Each row, then the band of its hidden value:
-320  -93  333  -20 -123  384  667  181    3  -35    5 -258 -152  490  125  172 -154 -300   81 -106  106   34  181 -124 -297 -237  250  315 -169  -16 -165  384 -153  -38  138 -288 -129  282  312  109  242   91 -287   91  166 -171 -> V
  90   15  -24   13  -38  -82  -54   10 -129   38    5   32   50  -85   45  -42  -32   42   66   29  -35  -41   -1 -109  106   88  -23  -37   50   32  -26  -34   -5  -41  -49   68  -62   -5  -28  -37  -56  -65  -30   -8  -21  -32 -> E
 45  31   6 -25 -68  -6  23  14 -26  12  57  10  11  -8  30 -32   3 -31 -36  15  -7 -19  -4 -56 -21  32  39  33  28  -4   8  52 -46 -15 -20 -28 -36   6  24  32 -52 -31 -11  17  42 -44 -> T
 24  95  -5 -42 -57  -1  24  -3  50 -19  51  -9  27 -24  38 -17  24  20 -35 -13  24   2 -10  -9 -70   5  57  69 -14 -10  28  53 -30  39   1 -38 -17 -89  36  42 -69  -5  31  -9  78 -43 -> U
 50  68 -15 -21 -49   0   0  23   9   3  18 -15   7   9  19   1  12  26  11  -9 -13 -18  -2 -35 -28  22  48   1 -15  -2  12  45 -23  17 -38 -25 -35 -29  21 -11 -50  -6   9 -10  54 -44 -> V
 32  64  -9 -34 -53  10  17  16  18   0  51 -10  16  -6  23 -12  16   5 -22   0  -5 -11  -6 -31 -47  20  44  41   1 -12  18  53 -33  15 -21 -39 -20 -44  24  30 -66 -13  14  -4  64 -40 -> G
 52  39   3 -14 -58  -1  23  28 -46  17 -20 -27  16  20  31  -5   3  30  35 -17 -33 -26  12 -37   8  28  18   9  -5   0   0  43 -28  -9 -46 -38 -43  26  26 -38 -16 -25 -24  -3  35 -42 -> S
 53  33  -6 -26 -46   0   5  32 -20  29 -19  -4   4  13  32  -1   6  30  39 -12 -42 -15   1 -61  17  25   7  22  -1   2  25  38 -20 -18 -53 -22 -30   6  26 -40 -21 -34  -4  15  22 -47 -> E
 41  41   1 -27 -59  10  26  21 -19  12  45  -8  11  -8  22 -33  10  -1 -24   9 -14 -19  -2 -35 -25  34  37  38  21  -9   6  42 -36  -4 -31 -35 -28  -5  25  25 -53 -26 -14  -1  57 -32 -> G
  18  340 -169  -78 -126  -18 -251   72  -23  -95  -71  -36  228   56   54   44  135  104  250 -132  -29  108  -33 -299 -115  133  -40  158 -159  -10  291  235  -16  266  119 -269  -85  -92   25 -157   -8  202   18  -17  -11  -96 -> E
 56  37   5 -13 -44   7  22  39 -39  17  -4 -22   1  13  28   1  13  20  16 -19 -27 -24  17 -54  -7  13  28   6  -8   4  -5  38 -17 -11 -40 -42 -41  14  35 -31 -18 -21  -5   0  33 -35 -> M
   0  150  -76   -2   -7  -77    2  -49  -92 -103  -20  -91  117  122  103  -27  -14   90  132   35   20   21   20  170  -17  105  -71   39   49 -171  -18  -19    1   24  -69 -169  139    0  -97  -14 -136   -8   -5 -133  140  -35 -> M
 48  22  13  -9 -51  11  36  36 -56  23  16 -20   3  20  27  -9  -2 -12  14  -2 -27 -31  20 -59 -10  27  30   7  13  -5 -13  48 -31 -20 -36 -37 -45  36  33 -11 -27 -22 -30   1  38 -38 -> V
  64  311  -21   42 -163 -203  -70 -162 -241 -201   81 -196  156  150   51  177   38 -302  117  188   87  -98  201  225 -140  204  105 -240   24 -277 -177  144   79   60  165 -205  250   39 -339   45 -251  -46   79 -290  173 -146 -> U
 34  84 -18 -39 -43  14  19  12  31 -14  28 -31  17   7  24  -9  29  51 -10 -18  -4  -3 -10 -11 -56  10  45  39 -17  -4  21  43 -26  44 -26 -55 -14 -61  20  15 -63  -3  29 -22  79 -32 -> N
 60  72   3 -23 -45  10  24  16 -14  12 -21 -29 -11  19  31  12  15  37  37 -18 -20 -22  25  -3 -33  16  33  18 -27 -13  10  45  -9  21 -52 -37  -6 -18  14 -28 -25 -22   8 -30  64 -31 -> E
 58  -8  24 -21 -80  -7  29  24 -48  24  68  17  -6 -15  24 -36  -4 -63 -48  30  -7 -37   5 -46  -5  30  54  21  33 -10 -19  45 -60 -48 -31 -17 -43  33  28  36 -47 -56 -19  14  34 -43 -> T
 -30   64   19   14  -71  -19   82   34   77  -28  -20  -97   54  -56   31   76  -16  113  -15  -53   35  -42    3   93   42  -71  104  -40 -114   31 -130   -2  -21  -18  -27   24  -87 -130   41  -11  -37  -47   32  -31   52  -83 -> E
 308  -80  328  -19 -111 -144  -78  105 -207 -265   78  -77 -158  -21   42 -289  225   62 -125  -93  235  100  -21 -136  -31 -230  451  144 -137  246 -108 -169  -22   77  207 -159 -176 -124  298 -157   72   13   99  -41  -60    6 -> U
  53  111   11  -20  -84  -23   27  -19   44  -37   61  -48    8  -37   10   11   31    4  -54   14   50  -41   22  105  -79    5  126  -14  -48  -33  -54   33  -26   45  -15  -20    1 -103  -11   50  -95  -34   54  -85  114  -39 -> T
 48  20  10 -29 -88  -8  29  10 -42  20  58  26   8 -27  39 -43  -3 -44 -54  20   0 -23   0 -43 -14  38  33  50  31 -13   5  53 -54 -34 -26 -28 -35  25  24  41 -36 -51 -17  19  41 -40 -> U
 48   8   8 -28 -69  -6  19  14 -51  15  67  16  11  -8  36 -40  -4 -41 -32  21 -11 -23  -2 -45 -17  37  27  43  37 -17   3  51 -58 -26 -28 -34 -27  17  18  42 -55 -41 -16  10  43 -37 -> T
 -21   49  -53  -11  -44   77  144  -35  -58  118   29    6   -6  -11   31   53  -79  -52  -53   58  -92  -78   49  -36  -26  104  -95  -35   94  -36  -21  104   -4  -44  -94   22   34   99 -105  117  -39  -80  -61   18   98  -16 -> N
  -4 -136    6  -78   52  108  -11  207   86   99  147  100  -97  -87  -16   42   41 -137  -67   50  -61   11  -12 -352   61  -73   38   98   59   30  -10  -40   68 -241    4   22  -22  -59  141   12  -55 -125  130  139 -106  -61 -> G
  66 -190  134   41  -32  -17  232  -24  -34   99  130   30 -164  -69   16   -6 -132 -143 -191  132   32 -152   59  158   68  -51  132 -139  102   -6 -281  -90  -56 -231 -145  207   -7   58  -22  156  -78 -233  -10  -11   80  -24 -> T
  43  -23   47  -25   33   12   50   15  -60  -16   22   -5  -36   58   83  -34  -45   73   90  -44    5   19  -11 -105  -32  -38   18   87   -5   60    6   13  -39   42  -23   -2  -42  -62   60   10  -26   12  -11    4   44  -22 -> S
 50  61   9 -15 -47  -3  24  31 -14  15 -23 -21   1   5  40   8  19  32  22 -23 -19 -10  16 -54  -2   4  28  25 -22   7  12  38  -4  -2 -35 -35 -31 -12  37 -40 -12 -24   5   9  28 -46 -> W
 425  143 -307   -9   31 -380 -659  -99  -92   40   47  226  169 -446  -69 -212  162  306  -21   86 -138  -68 -172    1  270  276 -167 -265  173    9  167 -298   83   27 -191  212   29 -278 -214 -145 -320 -100  241  -95  -97   88 -> V
 -11 -118  -50  -15   25   39   76   74  -46   79  -13   83   15  -19  108 -162  -96  225   -6  -66  -54   35 -109  -31  121    0 -150  181   68   21   47  -70 -120  -91 -224  -10  -93   54  123   11   32  -37 -112  103   16   32 -> M
 14 105 -16 -20 -72  -2  20  18  36 -20  40 -32  48 -36  29  -2  33  34 -53 -24  16  -7  -5  12 -48   3  52  41 -31 -19   1  53 -25  25 -10 -63 -32 -70  37  26 -57  -2  22  -9  68 -45 -> T
 140 -310  -51  -96  -62 -211 -486 -183   75 -151  201  126  -76  340    5   34 -186   -7   94   72 -148  -18 -323  334  114  -57  -21 -216   28  -81  134  188 -301  -51 -174  180  104 -184 -193  104 -310   12   93  143   44 -241 -> G
  20  -23  -21  -15  -40    4   26   48  -42   43  -19   27   18   -7   68  -59  -43  103   29  -26  -39    3  -41  -29   74   21  -51   87   13    1   23    2  -64  -53 -121  -12  -56   23   54  -20    4  -44  -58   44   17  -25 -> W
 50  14   3  -7 -57   5  29  37 -75  36  14 -13  20   5  25 -15  -5 -14  12   4 -41 -39  18 -67  12  47   9   0  29  -8 -13  44 -35 -35 -42 -33 -51  57  25 -13 -28 -32 -41   6  27 -36 -> V
 54  84 -11   8 -55 -51  33 -46 -93 -43   3 -48  48  57  76 -17 -32  68  44 -29  19 -21   5  48 -47  38  12 -12 -20  -9 -18  58 -76  89 -46 -63 -31   2 -37  19 -49  22 -31 -58  96 -30 -> V
 -45  -81  -67  -45   90   84  102   65   27   78  -29   77   23  -29  118 -196  -80  324    4 -102  -65   81 -137  -47   86  -18 -196  273   86   39  114  -95  -89  -42 -221  -18  -66  -28  161   24   18   -3  -99  113   47   65 -> M
 35  53  -1 -18 -36  16  21  36   1   6   3 -30   8  18  27  13   8  33  27 -26 -20 -18   8 -36 -25   3  35  16 -22  -3   2  47 -18   7 -35 -36 -38 -26  42 -20 -35  -3   1  -6  48 -44 -> M
 46  51   5 -27 -54   8  30  14 -12   6  48 -11   6  -6  23 -25  17  -8 -31   8  -7 -18   5 -32 -41  25  45  34  18 -11   5  44 -30   3 -23 -41 -19 -15  24  27 -57 -24   1  -6  62 -32 -> G
  69 -265 -103 -121  -22 -185 -458 -142  221 -141  214  149  -82  287    1  102 -175    8   59   76 -126   19 -342  208  132  -95   -2 -211    1  -33  130  149 -232  -86 -142  217  104 -272 -192  112 -319  -18  192  191   10 -274 -> G
  42  -34   26  -10  -24   14   58   34  -96   40    5    2   -6   24   59  -18  -45   16   57  -16  -34  -24   12 -101   20   14   -9   39   19   28  -16   34  -51  -27  -51   -4  -62   41   38   -5   -3  -33  -50   17   17  -29 -> S
 38  95  -7 -23 -45  18  26  22  19  -6  -2 -47  20   6  18   3  34  56   0 -33 -14 -12   7 -12 -49   7  45  21 -27  -1  14  48 -10  39 -24 -57 -30 -43  38 -15 -40   7  11 -18  70 -33 -> V
 50  56   1 -25 -53  13  25  19 -11  10  31 -19   7   1  18 -25  20  12 -17  -3 -18 -20   3 -28 -39  28  40  28  11  -8  13  47 -29  12 -32 -42 -27 -10  30  11 -49 -13  -8  -8  63 -28 -> N
 -42  -57  -64  -37   48   83   97   80    9   90  -68   78   29  -23  120 -186  -67  305   10 -110  -74   84 -123  -66   98   -5 -198  280   66   34  137  -58  -86  -49 -222  -44  -82   22  172  -15   65    1 -129  135   25   49 -> E
 44  74  -5 -29 -52  -1  13   8  12   2  48   1  13 -10  28 -27  24  -5 -41   2  -3  -7  -3 -27 -49  24  37  44  19 -21  31  52 -23   9 -21 -44 -12 -32  31  26 -63 -10   9   8  62 -38 -> T
 70  43  -5 -20 -24  15  21  20 -49  35  -7   0 -24  34  36   0   0   5  39  -3 -40 -24  27 -54 -29  35  -2  14  17 -19  24  48  -8  -2 -64 -35  -2  30  12 -22 -24 -21  -8  -7  50 -23 -> S
 118  363  -22   63 -272 -180   79 -283 -163 -133 -114 -169  217  124   86 -134  -44  176   63  -56   93  -77   22  472 -183  226   70  -80  -67  -90   36  204 -244  400  -80 -128  -72   91 -163   38  -60  147 -244 -242  318  -12 -> G
 40  31   8 -26 -74  -8  26   9 -24  15  61  22  17 -31  44 -33  -6 -35 -39   8   6 -21   0 -40 -29  28  34  56  20 -14   9  57 -52 -18 -18 -21 -40  -9  35  45 -47 -33 -13  14  46 -42 -> U
  -5  115  -41  -13  -88   -4   10   57   25  -14  -41  -62   90  -34   38   48   31  105   29  -71   -2   -9   -3  -23   12   -3   33   23 -102   13   -8   54  -29   31  -21  -75  -84  -60   41  -53   -5   -1   18  -14   26  -65 -> E
 45  68   8 -22 -51   6  25  21  -7   7 -28 -35   7  20  33   7  13  47  43 -25 -22 -13  13 -24 -14  13  34  25 -26   2  13  48 -13  17 -36 -33 -28 -20  30 -37 -20 -16  -6 -10  50 -46 -> E
 25 108 -10 -24 -46  17  39   9  33  -7  33 -36  26 -23  23 -11  32  39 -31 -16   5 -11   9   9 -69  15  47  44 -10 -20  11  45 -10  41 -21 -52 -12 -68  31  28 -65   1  14 -28  89 -25 -> G
 -27  189  -97   10   53 -137   -8  -88 -152 -211  -22 -136  176  177  178  -87  -21  202  186   25   77   85    1  282  -18  102 -131  110   71 -228  -36 -102   15   61  -72 -266  229  -53 -128   -7 -188   21    9 -199  189  -11 -> M
 42  36  -2 -16 -61   9  22  33 -31  19  -7 -26  15  15  24  -1  -1  27  24 -15 -33 -28   6 -32   5  27  24   6  -8  -1  -4  49 -32 -12 -48 -31 -47  17  28 -25 -22 -23 -25  -1  41 -44 -> M
  90  173   37 -135 -334  175   39    9  -71   62  -52 -111  -41  -79 -153 -162  170  -45 -130  149 -126  -64   73  180  -43  254  115  133   77 -100   70  123   80  -35  -23 -132  121  172  -56  -11   29 -164 -155 -120  192   39 -> U
 58  16   9 -14 -51  -1  18  34 -51  29 -14  -8  -1  12  32 -10  -5  21  32 -12 -37 -24   6 -73  24  24  18   8   3  19   2  37 -25 -25 -47 -13 -52  28  32 -38  -9 -33 -27  17  18 -44 -> S
  38   14  -26  -37  -33   -2  -11   42   33   58   26   38   21   34   20   32  -45  -52  133   23  -33  -40    3 -108   -2   64   35    7    6  -29   32   64  -71  -22  -57   51  -62   -7   27  -22  -77  -28  -17   -7   23  -78 -> S
  95 -223  -81 -107  -27 -207 -469 -177  187 -164  124   94  -64  330   20  107 -164   88  137   29 -138   18 -322  315  123 -101  -25 -210  -41  -52  151  166 -232  -20 -161  188  121 -282 -195   52 -293   16  165  146   38 -265 -> W
